Here is a tiny trained network, its code and every weight. The questions are about switching its units off for an input and a target symbol, where a switched-off unit gives its printed mean instead of its output.

import numpy as np


def w(rows, s, z=0):
    codes = np.array(rows[::2]) - 128.0
    scale = np.full(codes.shape[1], s)
    scale[-1] = z or s
    return codes * scale


def norm(h):
    return h / np.sqrt((h * h).mean(-1, keepdims=True) + 1e-5)


def f(y):
    return np.maximum(y, 0)


def softmax(a):
    e = np.exp(a - a.max(-1, keepdims=True))
    return e / e.sum(-1, keepdims=True)


def log_softmax(a):
    a = a - a.max(-1, keepdims=True)
    return a - np.log(np.exp(a).sum(-1, keepdims=True))


def net(x, mask):
    ids = ['αβγδηθξτφ'.index(c) for c in x.split()]
    T = len(ids)
    res = E[ids] + P[:T]
    r = norm(res)
    for j in range(3):
        rows = slice(2 * j, 2 * j + 2)
        q, k, v = (r @ M[0][rows].T for M in (Q, K, V))
        z = softmax(np.where(np.tri(T) > 0, q @ k.T / 2**0.5, -1e9)) @ v
        o = O[0][rows]
        res = res + np.where(mask[j], z, o[:, -1]) @ o[:, :-1]
    y = f(norm(res) @ A[0][:, :-1].T + A[0][:, -1])
    res = res + np.where(mask[3:7], y, B[0][:, -1]) @ B[0][:, :-1]
    return log_softmax(norm(res)[-1] @ U[:, :-1].T + U[:, -1])


Q, K, V, O, A, B = {}, {}, {}, {}, {}, {}
E = w([
[131,46,72,176,123,75],'α',
[154,78,155,111,149,128],'β',
[83,185,158,108,151,135],'γ',
[137,105,181,116,121,142],'δ',
[233,114,244,186,77,85],'η',
[105,53,132,172,90,152],'θ',
[98,149,69,144,147,174],'ξ',
[123,164,8,158,88,90],'τ',
[123,127,148,82,191,122],'φ',
],0.017)
P = w([
[78,199,125,252,118,156],'0',
[82,129,132,97,69,127],'1',
[182,135,110,106,154,138],'2',
[71,160,172,199,160,90],'3',
[97,128,136,75,92,106],'4',
[179,139,116,100,158,125],'5',
[74,163,177,173,172,68],'6',
[113,131,132,71,106,98],'7',
[180,142,117,94,163,125],'8',
[75,156,179,162,177,64],'9',
],0.017)
Q[0] = w([
[94,124,98,85,91,59],'h1',
[144,135,115,196,167,146],'h1',
[87,150,117,50,81,118],'h2',
[52,94,133,120,122,111],'h2',
[117,129,1,179,115,55],'h3',
[191,29,158,158,95,82],'h3',
],0.034)
K[0] = w([
[147,142,106,142,106,45],'h1',
[100,124,117,129,129,201],'h1',
[150,174,127,144,101,30],'h2',
[157,87,93,158,142,69],'h2',
[100,104,2,183,113,101],'h3',
[173,15,149,167,93,71],'h3',
],0.032)
V[0] = w([
[37,124,122,125,165,193],'h1',
[82,43,65,107,157,119],'h1',
[158,91,83,139,120,64],'h2',
[77,71,164,174,179,190],'h2',
[102,155,209,140,144,180],'h3',
[116,164,192,190,162,7],'h3',
],0.017)
O[0] = w([
[161,159,8,245,100,100,206],'h1',
[123,137,67,128,183,44,81],'h1',
[144,166,139,192,85,97,139],'h2',
[102,105,98,189,194,198,154],'h2',
[254,183,115,133,168,79,170],'h3',
[206,174,54,240,143,211,252],'h3',
],0.008,0.0038)
A[0] = w([
[135,127,231,253,165,14,158],'n1',
[175,17,116,130,147,134,2],'n2',
[204,158,85,62,6,90,10],'n3',
[111,123,114,37,121,132,87],'n4',
],0.018,0.0068)
B[0] = w([
[32,193,172,146,225,127,253],'n1',
[155,128,167,160,57,32,141],'n2',
[164,166,4,62,39,133,153],'n3',
[190,150,112,165,149,159,188],'n4',
],0.02,0.012)
U = w([
[135,219,135,255,137,205,106],'α',
[48,199,178,78,210,73,151],'β',
[205,146,175,175,110,61,89],'γ',
[99,85,100,91,162,226,118],'δ',
[156,138,233,82,118,197,182],'η',
[131,91,45,86,250,92,3],'θ',
[202,103,132,116,203,78,102],'ξ',
[132,67,129,161,115,126,155],'τ',
[139,207,101,60,68,111,171],'φ',
],0.0096,0.0056)

Each question gives the input, a string of symbols that net reads in full, and the target symbol t.
The units are the heads (2 rows each of Q, K, V and O) and the neurons (one row each of A and B). Each row of codes is followed by its name. A weight is (code - 128) times the scale printed after its matrix; where a second scale follows, it is the last column's (O, A, B and U).
mask holds one flag per unit, heads first, then neurons. A switched-off unit (its flag False) gives its mean, the last column of its rows in O or B, instead of its output. The means were averaged over made-up inputs and are rounded, as every weight is.
A unit's drop is (log p(t) with every unit on - log p(t) with that unit switched off) / (log p(t) with every unit on - log p(t) with every unit switched off).
The circuit of an input: a set's keep is (log p(t) with only the set's units on - log p(t) with every unit switched off) / (log p(t) with every unit on - log p(t) with every unit switched off). Starting from all 7 units, units are removed one at a time, each time the one whose removal leaves the highest keep (on an exact tie, the one counted first), for as long as the keep stays at least 0.8.
circuit, biggest first: the units of the circuit, biggest drop first
unit that matters most: the unit with the biggest drop
k most important neurons: the k neurons with the biggest drops, biggest first
heads that matter: for each layer, one digit per head in row order, 1 if its drop is at least 0.15 and else 0, layers parted by /
input γ γ φ, target ξ: heads that matter -> 010
input γ ξ θ ξ γ α, target τ: circuit, biggest first -> [h3 n1]
input γ η θ η α τ η θ, target η: unit that matters most -> h3
input δ φ θ φ φ, target θ: heads that matter -> 111
input δ φ φ γ τ γ τ β, target φ: heads that matter -> 010
input τ α τ φ ξ, target φ: circuit, biggest first -> [h2 n3]
input ξ ξ τ, target δ: circuit, biggest first -> [h3 n1 n4 h1]
input δ φ ξ τ η ξ γ θ, target η: heads that matter -> 100
input α φ ξ, target θ: heads that matter -> 101
input α α δ η γ, target η: circuit, biggest first -> [h1 n1]
input γ φ θ φ δ, target γ: circuit, biggest first -> [h2 n2 n1]
input α φ δ γ γ β φ θ ξ, target θ: circuit, biggest first -> [n1 h1 n4 h3]
input γ ξ θ τ ξ β τ φ, target φ: circuit, biggest first -> [h2 n3]
input ξ β θ φ, target α: heads that matter -> 001
input η τ γ θ φ, target φ: circuit, biggest first -> [n3 h2]
input φ φ ξ γ ξ φ β, target α: heads that matter -> 001
input δ γ β, target γ: heads that matter -> 000
input τ ξ τ η δ, target η: circuit, biggest first -> [h1]
input δ δ β α τ ξ η δ φ, target ξ: heads that matter -> 000
input β γ τ φ δ α, target τ: circuit, biggest first -> [n1 h3]
input γ δ δ φ θ, target τ: circuit, biggest first -> [n1 h2 n2]
input ξ β γ γ ξ, target δ: 3 most important neurons -> [n1 n4 n3]
